[  4  -2   9  -4  -1   0   6 -19 -25   2   2   1   1 -82  -4 -17 -13  13
 -18   2  43   9  -6  13   3 -11  -2 -23   0  13 -14 -17   2   1   6   0
   5   1  -7  25  -3   1 -14  10 -28   6 -15  28   7   6  -5  25  18  -5
  10 -26   1   3 -10   2  -3   3   5   3  14   5   0   3 -14   2   6  19
  -6  10   5 -10  -9  11   7  19  16  -1   5  -6 -25  24  -9  11  15   8
  -3 -10  -8  -2   2   2 -18  13   3  17   0 -18   4  -6   6  -7  -1   5
  -5   8  11  -1  -4  10  -7  15  10 -37   1 -15  -8 -23  14   1 -27 -21
   6  -7 -63 -41 -29 -18   1  -4 -22  34  -2  61   7   3  -1  -5  -5   1
   0  10  -6   7  -3   7  30] : 13
[  -8   -3    8   -2    0   -6    0  -21  -26    1    1    1    4  -67
   -7   -9  -13   13   -8   -4   51  -56   -7   21    1  -15   -6  -28
    0    4   -8  -11   -3    5    7   -1    1   -1   -7   35   -2    0
   13   26  -29   16  -18   27   15    6   -3   20   11   -4    5  -25
    8    5   -3    3    2   14    0    8   13   -2   -1    1  -13    4
   -1   18   -5    6    5   -7  -10   10    5   19   18    6    5   -7
  -26   19   -7   -1    8    4    1  -10   -2   -5    6    3  -23   10
    8    9   -1  -23   -9  -15    3   16   -1    4    4    2   17    0
   -7   10   -7   15   14  -39   -1  -15   -7  -24    5    1  -31  -17
   12  -13 -100  -39  -36  -15    0   16  -18   -7   -3   26    7   -4
    4   -4    0    3   -2    0   -2    8   -9    2   27] : 10
[ 22   0   4  -7  -2   2  16 -33 -21   7   3   0  -2 -84  -3 -30 -13   9
 -22   6  20  70   0  12   5  -6   4 -14   0  29 -18 -22  11  -5   4   1
   6   2  -7  20  -4   2 -31  -5 -22  -4  -5  20   4   4  -6  20   4  -3
  10 -31  -2   3 -15   1  -5   7   8  -7  12   9   0   3 -14  -2  11  17
  -8  13   5  -7  -8  11   5   8  18  -2   3  -3 -25  16  -7  10  12  14
  -9  -7  -9   2  -2  -2  -4  13  -2  15   0 -14   9  -7   5 -31  -1   7
 -10  11   5  -2   1   7  -3  13   7 -25   3 -13 -10 -17  15   1 -23 -14
   5  -1 -29 -42 -21  -9  10 -16 -17  44  -1  71   4   7  -7  -6  -6   0
  12  14  -8   5   2  12  15] : 15
[ -2  -4  10  -4   0  -3   8 -27 -24   1   2   3   4 -88  -5 -21 -13  13
 -17   2  36 -20  -5  24   2 -17  -2 -30  -1  25 -11 -16   3   8   8  -1
   3   0  -8  30  -3   1  -5  14 -32  11 -14  22   7   5  -5  29  10  -4
   8 -26   4   4  -4   2   0  16   2  -1  23  -1  -1   1 -14   4   3  30
  -4  11   6  -8 -12  10   6  21  15   1   5  -6 -26  20  -7   4  13   8
  -4 -10  -6  -3   3   2 -22  11   7  11   1 -22  -1  -6   4  -7  -1   5
  -4   7  10   0  -5   9  -6  14  16 -33  -1 -14  -7 -20   8  -3 -37 -21
  10 -12 -85 -46 -34 -14   2   2 -19  20  -3  47  12  -2   2  -5  -1   0
   3   6  -4   3  -8   4  29] : 12
[-17  -4   5  -6   1  -5  -7 -15 -24   2   1   2   1 -61  -9   4  -8  13
   3  -7  54 -63 -14  16   1  -9  -7 -27  -1 -15  -5  -9  -3  14   9  -2
  -1  -1  -7  30  -2  -1   6  32 -26  11 -13  30  15   7  -1  18  14  -3
   4 -23  11   5  -5   4   4  18   2  13   9  -2  -2   1  -9  10  -6   9
  -4   0  -3  -8 -10  13   5  17  17   5   4  -9 -28  25  -7  -7   0   2
   0  -5  -3  -4   6   4 -20   7   8   7  -3 -21 -10 -15   3  24  -1   1
   9  -1  23   0  -8  12 -10  11  14 -35   1 -12  -6 -23   7   3 -30 -22
  14  -8 -80 -43 -27 -14 -11  23 -21  -3  -1  24   4  -3   5  -2   2   3
  -5   0  -3  14 -13   1  55] : 7
[ -26   -5    6    1    1   -8  -15    2  -12   -4   -2    2    6  -52
   -7   15   -9    8    9  -10   57 -100  -11   19   -2  -14  -12  -20
   -1  -28    3   -7  -13   23   11   -3   -3   -2   -6   49   -1   -2
   42   31  -23   22  -12   27   10    5    0   14   17   -4    1   -6
   15    5    5    5    8   11   -3   19    7   -8   -2   -1   -6    9
  -11    3   -2   -3   -2   -9   -6    5    3   22    8    7    4   -9
  -23    9   -6  -19  -11   -7    3   -7    1   -7    8    5  -34    1
   14   -2   -1  -16  -17  -17    1   46   -1   -2   18  -10   22    2
   -9    8  -10   10   11  -26   -4   -8   -5  -22   -2    0  -43   -6
   10  -13  -99  -26  -26  -12  -37   35  -13  -30   -2  -18    5   -9
   11    1    4    3  -12   -8    2   16  -20   -4   61] : 1
[ 27  -1   8  -3  -2   1   4 -28 -39   5   2   2   1 -94  -1 -29 -13   9
 -33   7  14  46   1  15   5 -10   5 -12   0  49 -17 -18  10 -10   2   1
   7   1  -5  16  -2   2 -27  -1 -29   1 -10  13   0   4  -6  16   1  -4
  10 -25  -6   3 -15   0  -6   7   6  -1  13   5   0   2 -15  -3  12  19
  -8  13   8  -6  -9   6   4  16  13  -4   3   1 -17  16  -4  19  16  13
  -6  -8 -11  -1  -2  -4   0   9   0  16   2 -15  11   2   5 -15   0   8
 -11  13  -2  -1   1   3  -1  14  11 -29   2 -13  -7 -12  14  -3 -20 -24
   7  -6 -12 -39 -13 -12  14 -23 -17  41  -2  69  10   6  -9  -5  -7  -1
  13  12  -6   0   6  10  11] : 15
[ 17  -1   9  -3  -2   1  10 -28 -16   6   1  -2   0 -91  -5 -22 -14  13
 -22   3  23  34   1  20   4 -11   4  -9   0  33 -16 -16  10  -5   1   2
   6   1  -5  19  -5   1 -21  -7 -25   0 -13  24   7   4  -5  20   6  -5
  12 -31  -4   4 -20   2  -7   9   7  -7  17  10   2   3 -13  -2   8  21
  -8  10   8  -8 -12  10   4  20  18  -2   4  -4 -25  16  -5  16  15  14
  -7 -10  -9  -1   1  -4  -2  13   1  16   1 -14   7  -2   4 -18  -1   7
  -9  12   6  -2  -3  10  -5  14   9 -29   1 -16  -8 -16  16   2 -47 -23
   6  -3 -54 -38 -29  -8  13 -13 -21  12  -1  71   4   9  -4  -6  -7   0
   8  11  -6   1  -4  11  18] : 14
[ 28  -1   9   1  -2   1  12 -25 -19   4   1  -1   2 -70  -3 -26  -9  10
 -29   7  12  51   4  16   4 -14   6 -14   0  44 -16 -18  10 -11   1   4
   8   2  -3  11  -6   2 -13 -11 -26  -5 -14  18   1   3  -6  16   0  -5
  11 -28  -7   3 -15   1  -7   5   5 -18  16   7   2   3 -11  -3  12  17
  -7  13  10  -6  -9   6   4  22  11  -4   2  -2 -14  11  -5  14  17  15
  -8  -8 -10   0  -2  -5  -2   7   0  16   2 -15  11   2   5 -35  -1   8
 -12  14  -2  -1   0   4  -1  14   6 -27   0 -12  -6 -10  16  -1 -19 -16
   6 -10 -43 -36 -23  -8  17  -8 -23  40  -2  63   8   9  -5  -6  -9  -2
  11  13  -7   2   5  13  -1] : 15
[ 11  -2   8  -6  -1  -1   6 -28 -22   6   2  -2  -2 -82  -5 -23 -16  10
 -17   0  43  30  -5  14   4  -6   2 -12   1  19 -23 -14   8  -3   7   0
   5   1  -6  20  -4   1 -15  -3 -38  -3 -13  25   9   7  -6  18   7  -4
   9 -30  -2   5 -13   2  -7  11   7  -4  14  10   1   4 -19  -1   8  20
  -8  10   4  -7 -10  11   5  16  21   0   3  -5 -30  15  -7  15  11  11
  -8 -10  -7  -2   2  -2  -8  15   1  14  -1 -14   4  -7   5 -23  -1   3
  -3  13  13  -1  -2  12  -7  16  13 -39   3 -16  -8 -14  13   5 -27 -16
   9  -2 -68 -44 -33  -8   3 -11 -19  36  -1  64   1   7  -4  -7  -4   1
   5   9  -7   9  -5  12  30] : 14
[-24  -4   4  -4   1  -7  -9  -7 -22  -2   0   2   3 -47  -7   3 -15  14
   0  -9  64 -92 -12  16  -1 -11 -11 -30  -1 -30  -5  -8 -11  19   9  -3
  -3  -1  -5  26  -1  -1  18  28 -26  18 -11  27  15   6  -1  16  17  -3
   2 -15  10   5   3   4   7  15  -1  16   8  -7  -2   0 -10   9  -8  13
  -3   0  -3  -7  -7   9   4  15   8   6   5 -11 -22  19  -7 -14   3  -4
   2  -7   1  -5   9   8 -31   3  11   2  -2 -21 -15 -20   2  38  -1  -2
  12  -8  26   1  -9  10  -9   9  12 -29  -2  -9  -8 -23   1   0 -29  -7
  12 -12 -86 -39 -26 -12 -13  31 -13 -13  -2  -2   5  -6   8   0   6   3
  -8 -10  -1  13 -12  -4  64] : 4
[ 13  -2   9  -2  -1   0  13 -29 -25   4   2   1   2 -84  -4 -21 -12  24
 -21   2  40  57  -1  20   6 -14   1 -17   0  27 -17 -15   9  -3   5   1
   5   1  -7  17  -4   1  -8  -6 -27   2 -14  25   5   4  -6  22   4  -5
   8 -26   0   4 -14   1  -4  10   4  -7  15   3   0   3 -13  -1   5  22
  -8  11   7  -7 -12  10   5  21  13  -2   3  -5 -26  18  -8   9  18  12
  -6  -7  -8  -1   1  -2  -8  11   2  14   1 -17   4  -3   5 -12  -1   7
  -6  21   0  -1  -2   7  -5  13  10 -31   1  -8  -8 -16  12  -1 -27 -21
   8  -7 -70 -36 -28 -12   6 -13 -23  41  -2  65   9   3  -3  -4  -6   0
   8  11  -5   5  -1  11  12] : 14
[-12  -3   8  -2   0  -4  -3 -24 -29   1   0   0   3 -70  -6 -11 -14  12
  -9  -5  43 -47  -6  15   1 -22  -3 -30   0  -3  -7 -12  -3   8   8  -1
   1   0 -11  28  -4   0   1  22 -37  13 -16  28  10   7  -3  19   9  -5
   6 -26   5   5  -9   4   1  17   1   2  15   1  -1   2 -13   4   1  23
  -6   7   0  -8  -9  12   4  23  16   4   5  -8 -22  20 -11  -2   9   4
  -2 -10  -5  -4   7   1 -23  11   9   9   0 -15  -5 -11   4   7  -1   3
   8   4  16   0  -5  11 -10  13  14 -37   0 -14  -8 -18   9   3 -40 -21
  10 -10 -72 -47 -32 -13  -3  18 -22   9  -2  41   6   0   4  -2   0   2
  -2   3  -4   9  -9   4  40] : 11
[ -3  -4   9  -6   0  -6  -2  -7 -24   1   1   2   2 -78  -6  -7 -15   9
  -2  -5  52 -56 -12  16   2 -12  -8 -28   0 -14  -6  -6  -5  10   8  -3
  -2  -1  -7  30  -2   0  -5  27 -31  13 -17  28  14   7  -3  20  13  -2
   6 -25  10   5  -1   3   3  17   2  14  11  -1  -1   1 -13   6  -4  16
  -5   0  -1  -8  -8  14   5  16  20   5   5  -8 -24  22  -7  -3   4   5
  -2  -7  -3  -5   6   3 -23  12   7   4  -2 -21  -7 -16   3  24  -1   2
   6   1  24   0  -6   9  -9  17   8 -40   1 -11  -9 -21   7   2 -35 -17
  11  -8 -92 -42 -26 -13  -8  16 -21   6  -2  10   5  -3   5  -2   1   3
  -2   1  -3  12 -12   2  63] : 8
[ 24  -1   7  -5  -2   1  23 -27 -23   4   3   4   1 -82   0 -25  -7  11
 -36  10  18  78   2  21   3 -14   6 -17  -1  31 -17 -17   8 -11   3   0
   6   1  -6  11  -3   3 -33  -5 -23   2  -9  11  -3   5  -7  15  -2  -3
   8 -24  -5   1  -8   0  -5   2   5 -13  11   2  -2   1  -7  -3   9  16
  -6  13  12  -6 -13   7   5  24  14  -5   2  -2 -15   7  -7  18  19  16
  -6  -9 -10  -1   0  -3  -5   4   0  19   2 -14  10   1   6 -19  -1  10
 -21  16  -7  -1   2   5   1   9  12 -28   2  -7  -5 -14  16  -6 -16 -28
   9  -8 -28 -26 -16 -12  12 -29 -26  43  -3  75  13   1  -8  -5  -8  -2
  17  12  -5   1   5   7  -8] : 15
[-30  -4   3  -5   2  -7 -12  -3 -18  -1   0   3   1 -45  -5  13 -10   7
  10  -9  49 -94 -12  12  -2  -6 -11 -22  -1 -34  -1  -5 -12  23   9  -4
  -5  -2  -6  31   1  -1  21  35 -15  20  -7  23  16   5   0  19  25  -2
   2 -10  17   4   5   4   7  13  -1  23   3  -6  -3  -1  -5   9 -11   3
  -2  -5  -6  -5  -3   5   3  12  10   7   4  -8 -18   1  -4 -15  -2  -8
   2  -5   2  -5   9   9 -26   2  16   2  -4 -17 -18 -21   1  35  -1  -2
  15  -6  22   2  -9  10  -9  10  14 -27  -1  -7  -6 -23  -1   1 -27  -7
  10  -9 -63 -27 -16 -17 -20  35 -13 -26  -1 -10   2  -8  10   0   7   4
 -11 -10  -1  13 -17  -7  63] : 0
[  -4   -3    9   -4    0   -3    5  -22  -24    2    1    0    1 -100
   -7  -13  -13   11   -7   -4   43  -16   -8   19    3  -10   -3  -25
    0    4  -13  -15    1    7    8   -1    3    0   -7   25   -3    0
   -4   14  -26    7  -13   28   13    7   -4   20   11   -4    8  -25
    3    4   -9    3    0   14    5    4   16    3   -1    3  -15    3
    2   20   -6    6    3   -7  -12   13    5   18   19    2    6   -8
  -34   21   -7    4   13    6   -4   -8   -6   -1    4    1  -12   11
    4   12   -1  -21   -1  -11    4   -5   -1    3    2    6   21   -1
   -5   12  -11   16   14  -38    1  -16   -8  -26   10    2  -36  -20
   11   -6  -84  -40  -33  -16    0    1  -18   15   -1   35    1    0
    3   -3   -2    2    0    4   -4    8   -8    8   44] : 12
[-23  -3   6  -2   1  -6 -10 -11 -23  -1  -1   1   4 -60  -6   5 -13  17
   7  -7  51 -76 -13  17   0  -9 -10 -27   0  -5  -6  -7  -9  15  10  -2
  -3  -1  -6  34  -2  -2  24  25 -25  20 -13  22  15   6  -2  18  15  -3
   2 -14  11   5  -2   4   6  15   0  13   8  -4  -1   0 -12   6  -4  12
  -3   2   0  -7 -10  12   5  17  14   5   5  -7 -18  16  -8  -8   4  -2
  -2  -8  -1  -5   9   5 -23   6  10   3  -2 -20 -12 -21   2  31  -2   0
  12  -5  25   1  -9   9 -10   6  13 -41  -1 -10  -7 -31   3   1 -31 -12
  13 -11 -83 -39 -25 -14 -11  24 -14 -15  -2  -6   4  -6   8  -2   4   3
  -8  -2  -2  13 -14  -1  54] : 5
[ -19   -4    4   -6    2   -6   -7   -4  -17   -1    0    3    2  -38
   -6    5  -10    9    9   -8   60 -100  -14   12   -1   -6  -10  -24
   -1  -18    0   -3  -14   21    7   -4   -6   -2   -6   33    0   -2
   21   35  -17   19  -10   25   15    6    0   15   16   -2    3   -9
   15    3    9    3    7   18   -1   21    3   -7   -3   -1   -8   10
  -10    8   -2   -3   -5   -6   -6   11    4   15    6    7    5   -9
  -18   11   -4  -13    0   -6    2   -5    3   -6    9    7  -27    3
   11    2   -3  -14  -16  -22    1   32   -1   -2   14   -7   26    1
   -8   10   -8   10   11  -35   -1   -8   -2  -26   -3    1  -19  -14
    8   -9  -72  -35  -24  -13  -21   36  -12   -9   -2   -6    4   -9
   11    1    7    3  -10   -6   -1   14  -16   -5   64] : 2
